
[[ 153 -118 -344  -23  -69  308 -210  177   33 -671  184 -193  -35  191
  -203  123   51   25  280 -309 -126   59   99  320  -79  -98]
 [-171  -59 -166  289 -149  394 -261  -50  -53 -480  -47  280   18  241
   -62  220   35  463  218  -67  301   63   94  144    5 -191]
 [  -1  -76   -3  252 -122 -190  -66  -32  253 -148  216 -131 -113   19
   -57  198 -202  118  -92   85   78   21 -260  -50 -125  -38]
 [ -56  -42 -321   96  143  116 -270   93   59 -408  458  -95 -156  211
  -143  104   38 -585  144 -136 -187  135 -193   18  -14   54]
 [ -81  -12  267  -26  413 -365    0 -318   -2  334 -177   20  110 -115
    13 -269  -54 -391 -152  163   15  -65   10 -235   99  369]
 [-176  -59   78   73  227   19 -238 -154 -100   25 -130  254   24  133
   -12  -21   94 -228   92   23  205   75    0 -133   66   91]
 [-182   54 -110  -76  251  302 -221  -36 -212 -189 -164  100   61   99
  -108 -130  253 -451  128 -141  -98   26   90  -60  188  324]
 [-106 -197  360   26  117 -163 -141 -103  -39  246 -277   45 -126   54
   -58  -39   -1 -279 -180  111  125   -4 -252 -389  -35  133]
 [-311  -43  137  210   59   43 -121 -193  -64 -303 -158   41 -105   -9
   -95 -181   63 -225   13 -285 -231 -116   14 -162  212  257]
 [-260  -58   25  262 -128  -17 -268   47   84  -35  100  143 -192  119
    -2  323   34 -165   -4   64  232  163 -404 -263  -36  -32]
 [ 315 -146  171 -291  160 -228   85 -116  -37  384 -343   49  352 -113
    88   52 -133  377  -17  472  513   71  196   80 -125  -24]
 [ -47  -69   30   96   53  -26  -39 -213  -66  -79 -146  245  211  -15
    84   62  -99  402  128  199  355   35  221  102   60  -79]
 [ 123  -68  130 -151  211  -63   87 -253 -133  140 -384  134  377 -124
    68 -126  -85  389   34  312  333  -45  375  117   63   84]
 [-217  128 -218  261  240  -91 -109 -207  107 -359  394  -29   -5    0
   -43 -102  -43 -408   92 -139 -250  -12    9   51  169  251]
 [-176   57  -19  103   33  154  -13 -192  -81 -355 -217   31  138  -97
   -50 -152   40  159   75 -165 -104 -127  255   82  228  255]
 [-344  305 -178  335  119 -167 -268 -126  255 -117  207  110    0    9
     7  126  150 -264  137 -253   63  109 -153  -16   96  295]
 [ 304 -585  410 -441 -280  -92  130  250 -171 -202 -421 -458 -181 -218
  -135  -35 -119  -97  -88  -70 -301  -82  -86 -177  -31  -39]
 [-347   -8   21   57  -89  364  -86  -32 -336   79 -230  348   90  -44
   115  198   89  -56  -69  474  284  124 -134 -331  260  141]
 [  81   80 -159  105  188 -251 -130 -127  267 -177  196  -68  117   38
   -46   35  -47   38  179 -159  105   47   99  256 -101   69]
 [ 138 -190  317  -99  166 -253   41 -149   21  425 -234  -43   61  -35
   -10  -32 -165  -21 -278  459  264  -16 -154 -259 -127   96]
 [-321   -8   42  282   69   10   28 -312  -92 -335   40   96   29 -120
    20 -163 -120  -65  -24   23 -177 -114  105  -91  304  207]
 [-238   83  -37  233  225 -279 -247 -130  152  149  270  185  -50   81
    56  149   18 -453   34  108  212  183 -283 -193    5  128]
 [-151 -158  120  264   20 -226  -66 -236   58 -236   92  107  -42  -29
    32    9 -183   73   76  -14   61   -3   12  -36   72  -67]
 [-110   76   23  117   27  -30   77 -181   59 -132  -63 -131   91 -164
   -42 -103  -90   37 -141   66 -130 -125   26  -51  141  317]
 [-151  135 -132  -70  181  -60   40  -39  -62  108  195  -75  118 -214
    77   30    5 -578  -92  351 -106  102 -163 -203  230  403]
 [  72 -223  100   26    7 -331  -68   59  201 -154  251 -342 -252  -25
  -119   45 -156 -454  -90  -99 -254   18 -329 -157 -104   66]
 [-204  -24  -87  136  161   59  -17 -182  -87 -416  195  -68  -24  -61
   -67 -192  -65 -405   14  -76 -368  -91   65  -56  257  259]
 [   7  -94  145 -205  189  124  -22 -142 -266  199 -467  223  284  -36
    49  -63   57  137   24  321  343   25  229  -57  102  128]
 [  23 -181  118  -96  -23  -32  207 -140 -174 -131 -128  -82  158 -259
    55  -96 -213  114  -89  320  -69  -83  150  -53  197  108]
 [-297  243 -135  330   75  -24 -213 -162  193 -320   49   38    3   25
   -85  -15  137  -71  133 -406  -70  -28   11   68  116  296]
 [ 335  251 -401 -140  148 -345   -5   69  428  -64  341 -347  300 -143
   -20  177  -42   66  176  -35  110  140   83  446 -178  180]
 [ -92 -101   96   90  -95 -135  124 -173  -35 -292  -62  -46   94 -253
    56  -40 -174  210   43   28  -82  -67  155   39  201   83]
 [ 139 -150  136  -23  160 -214 -207   12  148  363   -7    1  -64  191
   -66  183  -56 -200 -145  307  372  138 -342 -217 -286  -31]
 [ 313  -95  -75 -262  130 -264   22  111  141  166  182 -275   99  -97
   -10  143 -128 -243  -52  335   97  138 -155   25 -149   74]
 [ 132  153 -369   -8  106  -10 -156   75  212 -126  293  -87  149   67
   -49  233   20  -30  151   64  185  167  -39  238 -122   73]
 [ -58  -39   42  372  232 -241 -228 -308  301 -405  115  -68 -113  207
  -204 -207  -82   27  105 -506 -117 -154   92  154 -109   58]
 [ 372 -409  258 -135   18 -224  -37   40   78  274  -99 -113  -36  132
   -62  188 -264  184 -183  458  410   78 -226 -128 -361 -276]
 [  99  120 -170  -22  132 -282  -46  -13  258  -34  234 -200  114 -106
   -14   93  -31 -176   69   -8   13   88  -53  137  -47  203]
 [ 415 -293  116 -293   23 -333  116   95  127  115   50 -393   27 -128
   -50   82 -252  -75 -134  306   25   40 -143  -16 -207  -25]
 [-411  167   95  194  229  -16 -245 -215  -45   97 -221  278   27   23
    10  -76  221 -344   30 -111  108   27  -56 -248  190  371]
 [ 266 -238  -20    0   36 -195  -91   28  203 -220  196 -229  -71  108
  -134   93 -191   21   38  -17   33   39  -83  127 -238 -146]
 [  88   56 -248 -290  273  155  -63   73 -127 -115   56 -159  172  -43
   -78  -80  135 -525   88   64 -162   75   88   64  117  341]
 [-286  206 -170  230 -124  166  -32 -131   -6 -286  -44  143  179 -142
    62  124   44  300   93   32  120   13  114   79  235  196]
 [  45 -216 -101  134 -265  103 -215  227  119 -183  230  -34 -209  189
   -69  457 -102   56  -18  205  249  197 -419 -102 -218 -267]
 [-148  314 -405  106  398  152 -334  -99   76 -147  184  166  181  211
   -77   10  254 -349  251 -166  128  134   99  181   46  297]
 [ 209 -236   68   86   16 -154  -76  -42  181 -107   87 -153  -71  127
  -117   92 -224  178  -82  119  142  -12 -131   23 -245 -153]
 [ 213 -272  225 -226  182 -144 -130  -21  -80  328 -301  130  111  104
    11   92  -29   33   20  316  468  139  -10  -87 -183 -116]
 [ -88 -232   25  -81  117  217 -205   54 -264   37  -15  164  -78  170
   -33  116   42 -455  -23  326  149  156 -217 -296   37  -10]
 [ 343 -357 -100 -195  123   55   -5   37 -101 -236  179 -124   62  108
   -84   44 -237  -14   54  322   68   68   83  139 -132 -239]
 [  28  -83  -27  -35  292  -93  -97 -136    4 -264   63 -115   23   35
  -121 -219  -11 -353  109 -208 -218  -54  141   73   61  191]
 [ 149  -24   84 -274  268  -97  -91  -10  -43  461 -253   43  200    3
    11   53   72 -199  -77  379  364  126  -67 -140  -95  186]
 [ 304 -367  239 -328  286   -5 -123   36 -142  299 -263  -90  -31  202
  -157  -72  -42 -332 -169  333  175   38 -135 -228 -226   -4]
 [  29  -37 -108 -130  197  279 -214  -17 -190    4 -213  237  196  185
   -38   79  141   25  164  168  365  128  137   62  -10   15]
 [ 210 -283   -6  -99  398  -41  -78 -192  -73 -407   87 -152   29  156
  -191 -351 -132 -270  139 -174 -260 -119  304  190  -22   12]
 [ -94  -95  265  -32   49 -199   70 -195  -93  223 -312  126  177 -219
   121  -15  -90  117  -77  311  238    7   60 -175  132  141]
 [ 389 -417  442 -107  130 -421  195 -229  104  134 -235 -320   17  -76
  -115 -233 -406  255 -302  267   13 -212   45  -76 -211  -49]
 [-419  187   39  380  126 -287 -220 -257  164  -60   59  244   -1  -41
    71   36   75 -172  135 -219  123   65  -67  -99  164  238]
 [  14   73 -222  -38  240 -126 -225  112  184  -64  365 -233 -106   80
  -132   76   82 -755   16  -87 -179  136 -305  -79  -73  273]
 [-101   81   68  -30  304 -326  -23 -187   47  247   12   24  136 -153
    70  -78   -5 -402  -40  170   72   63  -39 -138  113  333]
 [  56  -40  -90   41   35 -102  -34    8  152 -183  212 -245  -50  -23
   -95   51 -104 -206  -62   17 -133    5 -163  -16  -45  132]
 [ 199  -75  -18  -11  477 -505  -90 -225  227  146  307  -64  108   63
   -18  -98 -188 -331   50  143  130   70   26   97 -154   45]
 [   2 -115 -217  159  -79  158  -84   -3   11 -373  279   15    1   89
   -33  216 -157  137   72  204  110   83  -47   85  -12 -147]
 [ 266 -124  -51 -143  193  -39  196 -124   51 -372  107 -541   57 -127
  -225 -356 -226 -196 -178  -29 -540 -255  160  127   47  312]
 [-367  120   28  403  283 -310 -142 -397  119  -59  218  249   27  -14
    72  -93  -82 -238   52  -20   55    6   -3  -97  168  198]
 [ 104   98 -118  -92  212  -18   12 -174   -2   -1 -149   70  366  -74
    29  -39  -11  270  120  164  270   19  322  237   44  152]
 [-127 -290  326  183 -117  -94  -86 -138  -31 -209 -244   64 -148   14
   -55  -19 -107  177  -23 -111   41  -82  -42 -166   14  -76]
 [ 101  284 -155 -224  166 -413  222  -58  224  118  116 -394  322 -476
    67  -68  -38 -271  -35   86 -201    3   75  132  158  562]
 [ -25   17 -113  -20   94 -156  -44  -12   70 -134  167  -99   64 -111
     6   52  -23 -273   91    6  -61   81  -35   26   81  173]
 [-106   57   24   56  -67 -127  135 -155   41 -275  -82 -156  136 -310
    19  -92  -86  127   19  -89 -183 -110  164   71  231  280]
 [   2   97   50  154  196 -378 -216 -218  239  369 -107  361  254   79
   141  254  -14  405  164  213  780  205   43  107 -197  -98]
 [ -37  236  -13  -19  518 -250 -187 -258  104  521 -109  249  299   67
    61  -31  118 -230    7  280  475  127   31  -53  -54  314]
 [-138  111   48  139  336 -112 -108 -387    6 -100 -245  226  255    8
     2 -257   47  165  178 -181  151  -85  400  166  129  221]]

[ 222  208 -179  -11  -37  -46  103  -17 -159  407 -138  279 -338  160
 -346   -1   41  254  -99  -32 -407 -114   82   -9 -141 -167  490] -> 71
[  81  530  173 -295  149 -411 -343   91   -5 -107 -242 -150 -339  260
   46  186   -1  286 -384  102  213 -296   81  301  -59 -277  235] -> 62
[ -31   78  239 -260  379 -101 -369    2 -247  178 -140 -207   48  -79
  148  407 -471   -9 -144   22  196  -75  122   99   91  -67 -537] -> 33
[  64   10  -72  129  347  -28 -223  -33 -204  658  -99    8 -176   27
   -9  331 -332  124  148   69 -211   13  241  -57  -38   36 -129] -> 60
[  -1  353   78 -419   -2 -176  -34 -110 -178   20 -220  121 -111  114
 -203    7  -20  225 -413  -36  -80 -203  -14  140    8 -259  239] -> 14
[  72   74  122 -250   56  -34  -92   70 -187  152 -134  206  -71  189
 -137  116 -107   35 -230   89  -25 -189  167   36 -193 -300  175] -> 25
[ 313 -144    1 -120  -27  -21  168  129 -229  154  -68  -41 -195  160
 -481  129 -153 -116 -246 -156  -24 -241  -56  -17 -116 -212   -5] -> 19
[ -25 -516 -167  298  -54   76  -41   -5  165    1  176   15   99  411
  192 -107  -91 -114  406  -13  180  -46   51  -98  148  101  227] -> 15
[ 201 -182  -20  463   44   76 -192  189  248  164  209  -40    0  136
  252  198  -69  -98  554  197   74   83  169  -64 -143  207  371] -> 18
[  70  126  278 -248   96 -439 -254  224   22 -250 -242 -425 -268  577
 -163  237  -95   32 -411   86  530 -474   38  196    4 -340   11] -> 66
[  21 -302 -297   59  245  -35   -2 -180 -285  506  -69  -38 -204  175
 -134   54 -340   70   18 -246 -132 -100   27  -40  192    2 -299] -> 70
[  -9 -627  -33  101  -84  228  201 -101   83  -50  382  -44  433   42
   63  -95  -41 -482  280  -52  283   40  -61  -67  -84  204  183] -> 9
[ -36  181  115   27  211   59 -289 -122  201  -19  362   37  328 -358
  673  118   60 -163  324  233  226  248  144  241 -288  296  433] -> 0
[ 394   22  185 -131   51  206   36  223 -288  302   -9  202  -12 -227
 -309  340 -237 -168 -101   37 -214  -25  115  -66 -368 -168   -8] -> 36
[ 213 -278   91  343   -8   99   48  133  260   68  368 -226  200   -4
   62  195   59 -406  420  180  266   67   59  -15 -329  286  456] -> 45
[  14  198  166 -275  165   56  -92 -115 -313  347 -171   45  116 -242
 -201  316 -353   69 -147   -9 -231   41   48  -43   58  -25 -224] -> 11
[-196   81  170 -215  346 -167 -382  -94 -195  251 -228 -163   35  131
  118  325 -410  132 -106   73  131 -105  160   37  207  -80 -382] -> 37
[ 308 -110 -113 -171   62   18   94   63 -272  155   18  124 -211   20
 -201   25 -127  -90 -238 -201  -42 -182  -18  100 -198 -210    3] -> 50
[ 203 -177    7  322   51  -68    2   56  294  -39  352 -435   63    9
  120  160   72 -326  329   47  376   25  -58  121 -178  343  375] -> 64
[ 137 -516 -216  447 -118   89   97   55  179  129  188  -69   -1  376
  -45  -42  -47 -139  461  -38   53  -32   -4 -165   82  179  326] -> 63
[-217  134 -205 -273  352  -52 -297 -344 -315  408 -127  327  -78  -17
  352  -51 -267  323 -109  -93 -191   11  171  137  151 -103 -137] -> 44
[  -4  -83   84  -15   -9  225   38 -166   83   21  349   99  456 -333
  239   27   29 -288  269   96   62  228    3   49 -208  274  389] -> 1
[ 325  124  -64 -280    5   34  121    0 -292  119  -38  168 -173 -168
 -272   44 -119   24 -296 -239 -195 -103  -98  110 -120 -168   36] -> 27
[-227   98  145 -368  165 -297 -188 -179 -172   -4 -306 -304    4  286
 -139  158 -309  167 -355  -91  215 -249  -58   84  387 -141 -318] -> 23
[-187   26  304 -329  174  -24 -213  -71 -249  199 -241  -41  228   82
 -125  307 -399   23 -175  112   41  -93  132  -81  140 -139 -301] -> 2
[ -97  123  -38 -301  -17 -105  -26 -130 -183  188 -223  323 -101  350
 -173 -102   -3  245 -273   33 -147 -212  134   20  -14 -319  360] -> 29
[  47 -163  197  150  -50 -111   23   26  289 -197  212 -535  249  100
  -46  206   -3 -326  197   84  459  -40 -125   47  -14  283  259] -> 31
[ -13 -304   68  198   74  -94 -101    2  290 -159  307 -408  211  176
  275   97    8 -335  284   96  550  -39   -3  114  -65  257  235] -> 59
[ 155 -284  -67  236 -119  169  130    3   67  123  161  -40  157   -1
 -122   65 -114 -151  336  -62  -84   85  -75 -142   70  224  208] -> 65
[ 152  324 -102 -175  103  -88  -87  -39 -175  283 -100  322 -289   59
  -30   -2   41  237 -193   18 -230 -107  155  153 -239 -225  420] -> 49
[ 187 -125  -81 -138    3 -103   92   61 -173  126  -81   30 -244  320
 -317   -2  -68   -9 -249 -112   37 -282    9   46  -96 -260  139] -> 58
[  62 -503  -26 -145  -80  151   90  -99  -31 -413  280 -172  367 -120
  167 -111 -246 -360   51 -362  373   -5 -315   71  268  168 -323] -> 17
[ -94 -247  173  -29  -60  -94   29  -81  240 -332  231 -414  356  157
   74   40   16 -340   87   32  540  -74 -145   96   58  197  224] -> 42
